Below is a small trained network, with its code and all its weights. Each question gives an input and a target symbol and asks what happens when units are switched off, that is, made to give their printed mean instead of their output.

import numpy as np


def w(rows, s, z=0):
    codes = np.array(rows[::2]) - 128.0
    scale = np.full(codes.shape[1], s)
    scale[-1] = z or s
    return codes * scale


def norm(h):
    return h / np.sqrt((h * h).mean(-1, keepdims=True) + 1e-5)


def f(y):
    return np.maximum(y, 0)


def softmax(a):
    e = np.exp(a - a.max(-1, keepdims=True))
    return e / e.sum(-1, keepdims=True)


def log_softmax(a):
    a = a - a.max(-1, keepdims=True)
    return a - np.log(np.exp(a).sum(-1, keepdims=True))


def net(x, mask):
    ids = ['ΞΠγζηθτ'.index(c) for c in x.split()]
    T = len(ids)
    res = E[ids] + P[:T]
    u = 0
    for l in range(2):
        q, k, v = (norm(res) @ M[l].T for M in (Q, K, V))
        z = softmax(np.where(np.tri(T) > 0, q @ k.T / 4**0.5, -1e9)) @ v
        res = res + np.where(mask[u], z, O[l][:, -1]) @ O[l][:, :-1]
        u += 1
        y = f(norm(res) @ A[l][:, :-1].T + A[l][:, -1])
        res = res + np.where(mask[u : u + 12], y, B[l][:, -1]) @ B[l][:, :-1]
        u += 12
    return log_softmax(norm(res)[-1] @ U[:, :-1].T + U[:, -1])


Q, K, V, O, A, B = {}, {}, {}, {}, {}, {}
E = w([
[227,121,75,161],'Ξ',
[27,93,132,68],'Π',
[211,118,90,165],'γ',
[232,121,59,148],'ζ',
[75,120,182,254],'η',
[231,127,57,123],'θ',
[174,172,141,63],'τ',
],0.013)
P = w([
[150,72,79,156],'0',
[67,255,104,148],'1',
[138,131,65,103],'2',
[39,251,104,156],'3',
[203,114,143,196],'4',
[40,132,164,97],'5',
[137,124,121,113],'6',
[77,239,77,146],'7',
[236,96,187,174],'8',
[133,198,202,94],'9',
[175,132,166,96],'10',
[102,234,74,146],'11',
[210,114,192,93],'12',
],0.012)
Q[0] = w([
[102,145,66,221],'L0H0',
[153,2,63,122],'L0H0',
[67,124,123,63],'L0H0',
[92,103,132,219],'L0H0',
],0.0067)
K[0] = w([
[253,166,194,202],'L0H0',
[59,247,61,70],'L0H0',
[105,93,106,70],'L0H0',
[19,22,174,199],'L0H0',
],0.0061)
V[0] = w([
[2,196,27,184],'L0H0',
[120,182,168,113],'L0H0',
[154,92,152,210],'L0H0',
[206,172,254,155],'L0H0',
],0.0051)
O[0] = w([
[254,228,202,113,249],'L0H0',
[128,111,148,140,89],'L0H0',
[102,164,123,153,107],'L0H0',
[41,119,188,139,19],'L0H0',
],0.008,0.0015)
A[0] = w([
[93,184,145,165,3],'L0N0',
[119,129,132,24,193],'L0N1',
[111,62,137,125,163],'L0N2',
[158,58,165,78,11],'L0N3',
[79,189,78,134,73],'L0N4',
[218,181,112,176,78],'L0N5',
[194,82,134,205,109],'L0N6',
[187,144,192,119,107],'L0N7',
[101,143,58,126,145],'L0N8',
[75,99,234,178,109],'L0N9',
[99,11,65,171,213],'L0N10',
[182,211,73,102,46],'L0N11',
],0.012,0.0032)
B[0] = w([
[109,86,58,72,156],'L0N0',
[97,131,88,156,216],'L0N1',
[135,164,102,70,145],'L0N2',
[118,14,83,117,160],'L0N3',
[182,147,111,215,181],'L0N4',
[45,139,114,92,255],'L0N5',
[208,151,145,117,199],'L0N6',
[96,143,126,56,202],'L0N7',
[110,111,184,151,175],'L0N8',
[103,129,106,26,165],'L0N9',
[189,255,141,99,156],'L0N10',
[72,96,141,133,239],'L0N11',
],0.0097,0.008)
Q[1] = w([
[166,66,71,85],'L1H0',
[188,74,139,85],'L1H0',
[180,63,223,4],'L1H0',
[106,125,181,148],'L1H0',
],0.014)
K[1] = w([
[54,170,140,172],'L1H0',
[79,200,75,171],'L1H0',
[90,183,7,126],'L1H0',
[136,134,134,71],'L1H0',
],0.016)
V[1] = w([
[252,136,187,96],'L1H0',
[185,45,39,122],'L1H0',
[172,128,112,156],'L1H0',
[127,124,92,47],'L1H0',
],0.012)
O[1] = w([
[2,246,152,101,2],'L1H0',
[160,11,4,93,50],'L1H0',
[65,82,60,157,105],'L1H0',
[217,21,162,23,234],'L1H0',
],0.0074,0.0047)
A[1] = w([
[116,154,165,155,4],'L1N0',
[173,163,235,151,23],'L1N1',
[5,237,60,161,156],'L1N2',
[196,241,137,158,122],'L1N3',
[227,234,104,176,134],'L1N4',
[69,111,77,60,205],'L1N5',
[56,165,181,56,121],'L1N6',
[65,50,91,162,50],'L1N7',
[2,32,174,100,192],'L1N8',
[188,27,169,234,156],'L1N9',
[99,170,191,218,80],'L1N10',
[214,178,17,95,151],'L1N11',
],0.0097,0.0032)
B[1] = w([
[166,127,145,121,131],'L1N0',
[123,91,94,138,152],'L1N1',
[182,66,145,150,253],'L1N2',
[139,121,98,126,172],'L1N3',
[146,111,45,121,180],'L1N4',
[138,161,116,129,248],'L1N5',
[121,88,131,118,217],'L1N6',
[158,145,146,85,149],'L1N7',
[138,177,129,96,220],'L1N8',
[130,88,255,109,202],'L1N9',
[194,140,150,101,146],'L1N10',
[234,194,72,145,225],'L1N11',
],0.013,0.007)
U = w([
[231,207,75,70,4],'Ξ',
[160,2,210,103,207],'Π',
[119,230,238,118,74],'γ',
[73,120,136,128,158],'ζ',
[83,24,71,77,15],'η',
[79,68,99,110,94],'θ',
[58,154,172,136,233],'τ',
],0.0085,0.0034)

Each question gives the input, a string of symbols that net reads in full, and the target symbol t.
The units are the heads (4 rows each of Q, K, V and O) and the neurons (one row each of A and B). Each row of codes is followed by its name. A weight is (code - 128) times the scale printed after its matrix; where a second scale follows, it is the last column's (O, A, B and U).
mask holds one flag per unit, layer by layer, with each layer's heads first. A switched-off unit (its flag False) gives its mean, the last column of its rows in O or B, instead of its output. The means were averaged over made-up inputs and are rounded, as every weight is.
A unit's drop is (log p(t) with every unit on - log p(t) with that unit switched off) / (log p(t) with every unit on - log p(t) with every unit switched off).
The circuit of an input: a set's keep is (log p(t) with only the set's units on - log p(t) with every unit switched off) / (log p(t) with every unit on - log p(t) with every unit switched off). Starting from the 12 units with the biggest drops (on a tie, the unit counted first), units are removed one at a time, each time the one whose removal leaves the highest keep (on an exact tie, the one counted first), for as long as the keep stays at least 0.8.
units of the circuit, in order: the units of the circuit, biggest drop first
unit that matters most: the unit with the biggest drop
k most important neurons: the k neurons with the biggest drops, biggest first
top k neurons in layer l: the k neurons of layer l with the biggest drops, biggest first
input τ θ Π τ Ξ τ η, target Ξ: units of the circuit, in order => [L1N2 L0N11]
input Π Π Π η η Π θ γ, target γ: units of the circuit, in order => [L1H0 L0N6 L0N9]
input θ γ Π τ, target η: unit that matters most => L0N1
input η Π Π ζ, target γ: 2 most important neurons => [L0N10 L0N1]
input γ θ γ η θ Ξ η Π τ τ Ξ γ, target Π: 4 most important neurons => [L1N2 L0N7 L0N4 L1N11]
input Π θ Π θ τ Ξ Π Ξ θ γ Π γ, target η: top 2 neurons in layer 0 => [L0N6 L0N1]
input Ξ Π Ξ θ θ Π Π Ξ, target η: units of the circuit, in order => [L0N6 L1H0 L0N11]
input τ Π η τ, target Π: top 3 neurons in layer 0 => [L0N10 L0N4 L0N11]
input τ Π Ξ τ Π τ Ξ Π η Π ζ Ξ, target γ: top 2 neurons in layer 0 => [L0N5 L0N6]
input θ τ Π Π η, target Ξ: units of the circuit, in order => [L0N10 L1N2 L1N4]
input η ζ τ Π, target γ: 2 most important neurons => [L0N10 L0N6]
input Π η τ τ η Ξ η ζ, target γ: units of the circuit, in order => [L0N6 L1H0 L0N9]
input γ Π η τ, target τ: 3 most important neurons => [L0N10 L0N6 L1N11]
input τ γ η Ξ τ γ Ξ Π, target Π: unit that matters most => L0N5
input Ξ θ Π, target Ξ: 3 most important neurons => [L0N1 L0N6 L0N5]
input η Ξ Π Π γ Π τ γ, target τ: 2 most important neurons => [L0N1 L0N6]
input η τ Π γ, target γ: 3 most important neurons => [L0N10 L0N1 L0N6]
input Π γ θ τ η Π ζ Ξ, target γ: 2 most important neurons => [L0N6 L0N5]
input ζ Π ζ τ γ τ Ξ γ η ζ θ τ, target γ: top 2 neurons in layer 1 => [L1N10 L1N2]
input τ Π θ Ξ, target Π: unit that matters most => L1N2
